Here is a tiny trained network, its code and every weight. The questions are about switching its units off for an input and a class, where a switched-off unit gives its printed mean instead of its output.

import numpy as np


def w(rows, s, z=0):
    codes = np.array(rows[::2]) - 128.0
    scale = np.full(codes.shape[1], s)
    scale[-1] = z or s
    return codes * scale


def f(y):
    return np.maximum(y, 0)


def log_softmax(a):
    a = a - a.max(-1, keepdims=True)
    return a - np.log(np.exp(a).sum(-1, keepdims=True))


def net(x, mask):
    res = np.array(x, float).reshape(1, 7) / 4 @ E
    y = f(res @ A[0][:, :-1].T + A[0][:, -1])
    res = res + np.where(mask, y, B[0][:, -1]) @ B[0][:, :-1]
    return log_softmax(res[-1] @ U[:, :-1].T + U[:, -1])


A, B = {}, {}
E = w([
[213,207,116,254,148,128,67,99],'x0',
[24,100,143,219,168,89,155,240],'x1',
[128,148,140,137,120,142,125,138],'x2',
[146,57,177,105,70,33,94,110],'x3',
[127,143,146,136,113,149,121,127],'x4',
[82,114,25,213,60,81,227,66],'x5',
[126,141,133,116,102,145,147,171],'x6',
],0.0088)
A[0] = w([
[85,87,120,172,133,121,110,224,47],'n0',
[161,174,113,168,164,165,195,134,91],'n1',
[58,83,150,90,104,122,152,97,126],'n2',
[84,121,134,72,101,177,190,152,107],'n3',
[74,133,166,194,167,72,110,132,41],'n4',
[154,128,188,150,30,2,97,145,2],'n5',
[66,126,62,167,39,109,173,73,35],'n6',
],0.0096,0.0034)
B[0] = w([
[97,162,117,101,49,164,74,9,209],'n0',
[65,51,139,142,145,185,122,112,205],'n1',
[162,65,130,190,119,152,113,126,210],'n2',
[160,92,154,177,149,147,174,80,211],'n3',
[131,109,119,100,113,116,147,31,196],'n4',
[112,61,76,96,195,181,186,185,221],'n5',
[88,163,236,90,131,164,48,151,254],'n6',
],0.011,0.0086)
U = w([
[164,157,60,67,39,148,102,23,75],'0',
[72,173,226,77,193,104,57,170,72],'1',
[83,82,25,164,220,189,159,179,118],'2',
[191,79,111,254,155,152,142,101,80],'3',
[143,135,133,164,147,105,150,85,235],'4',
[124,140,106,136,117,126,111,125,252],'5',
[105,146,128,136,165,93,126,109,218],'6',
[104,188,59,166,139,62,182,234,1],'7',
],0.0086,0.0047)

Each question gives the input, the list of numbers given to net, and the class t.
The units are the neurons (one row each of A and B). Each row of codes is followed by its name. A weight is (code - 128) times the scale printed after its matrix; where a second scale follows, it is the last column's (A, B and U).
mask holds one flag per neuron, in row order. A switched-off neuron (its flag False) gives its mean, the last column of its row in B, instead of its output. The means were averaged over made-up inputs and are rounded, as every weight is.
A unit's drop is (log p(t) with every unit on - log p(t) with that unit switched off) / (log p(t) with every unit on - log p(t) with every unit switched off).
The circuit of an input: a set's keep is (log p(t) with only the set's units on - log p(t) with every unit switched off) / (log p(t) with every unit on - log p(t) with every unit switched off). Starting from all 7 units, units are removed one at a time, each time the one whose removal leaves the highest keep (on an exact tie, the one counted first), for as long as the keep stays at least 0.8.
circuit, biggest first: the units of the circuit, biggest drop first
unit that matters most: the unit with the biggest drop
top k neurons: the k neurons with the biggest drops, biggest first
drop of u: that unit's drop, to one decimal
input [-4,-5,-2,-5,-6,4,-3], class 6: unit that matters most : n0
input [6,4,-7,-3,-1,3,-2], class 5: top 3 neurons : (n3, n5, n2)
input [-8,-4,-3,2,-6,0,-4], class 3: circuit, biggest first : (n2, n3)
input [-6,6,6,5,3,0,1], class 0: top 2 neurons : (n0, n4)
input [-6,0,3,-3,4,4,0], class 3: circuit, biggest first : (n3, n2)
input [3,-5,7,-4,4,5,2], class 5: circuit, biggest first : (n0, n6, n3)
input [-6,-2,1,-3,3,-5,-7], class 4: top 2 neurons : (n6, n5)
input [-7,4,0,7,-5,-6,-6], class 2: top 2 neurons : (n5, n6)
input [-5,8,-3,5,8,-8,7], class 0: circuit, biggest first : (n0, n6)
input [6,8,1,1,4,-6,4], class 0: circuit, biggest first : (n0, n4)
input [-5,6,6,5,-6,-7,-8], class 4: circuit, biggest first : (n6, n4)
input [-6,0,2,-2,-3,2,-3], class 3: top 3 neurons : (n2, n3, n5)
input [8,-6,-6,-8,-7,7,-5], class 2: top 4 neurons : (n1, n0, n4, n3)
input [0,4,-7,-6,0,-2,2], class 5: unit that matters most : n5
input [7,-1,2,-7,7,7,5], class 1: top 2 neurons : (n6, n5)
input [6,6,-1,-2,1,-6,-8], class 4: top 2 neurons : (n6, n4)
input [-1,8,-6,5,-3,-5,0], class 0: top 2 neurons : (n0, n4)
input [-1,-4,-3,-2,6,3,-4], class 6: top 2 neurons : (n0, n4)
input [-8,1,8,-2,4,-6,6], class 3: top 3 neurons : (n3, n6, n2)
input [0,8,1,-7,5,-2,1], class 0: unit that matters most : n0
input [-7,2,-1,2,1,-6,-1], class 3: top 3 neurons : (n6, n2, n3)
input [1,-6,6,-1,5,8,5], class 1: drop of n4 : 0.0
input [-7,5,0,3,-8,8,4], class 1: drop of n6 : 2.3
input [6,-3,4,-3,-3,6,-6], class 1: drop of n2 : 0.1
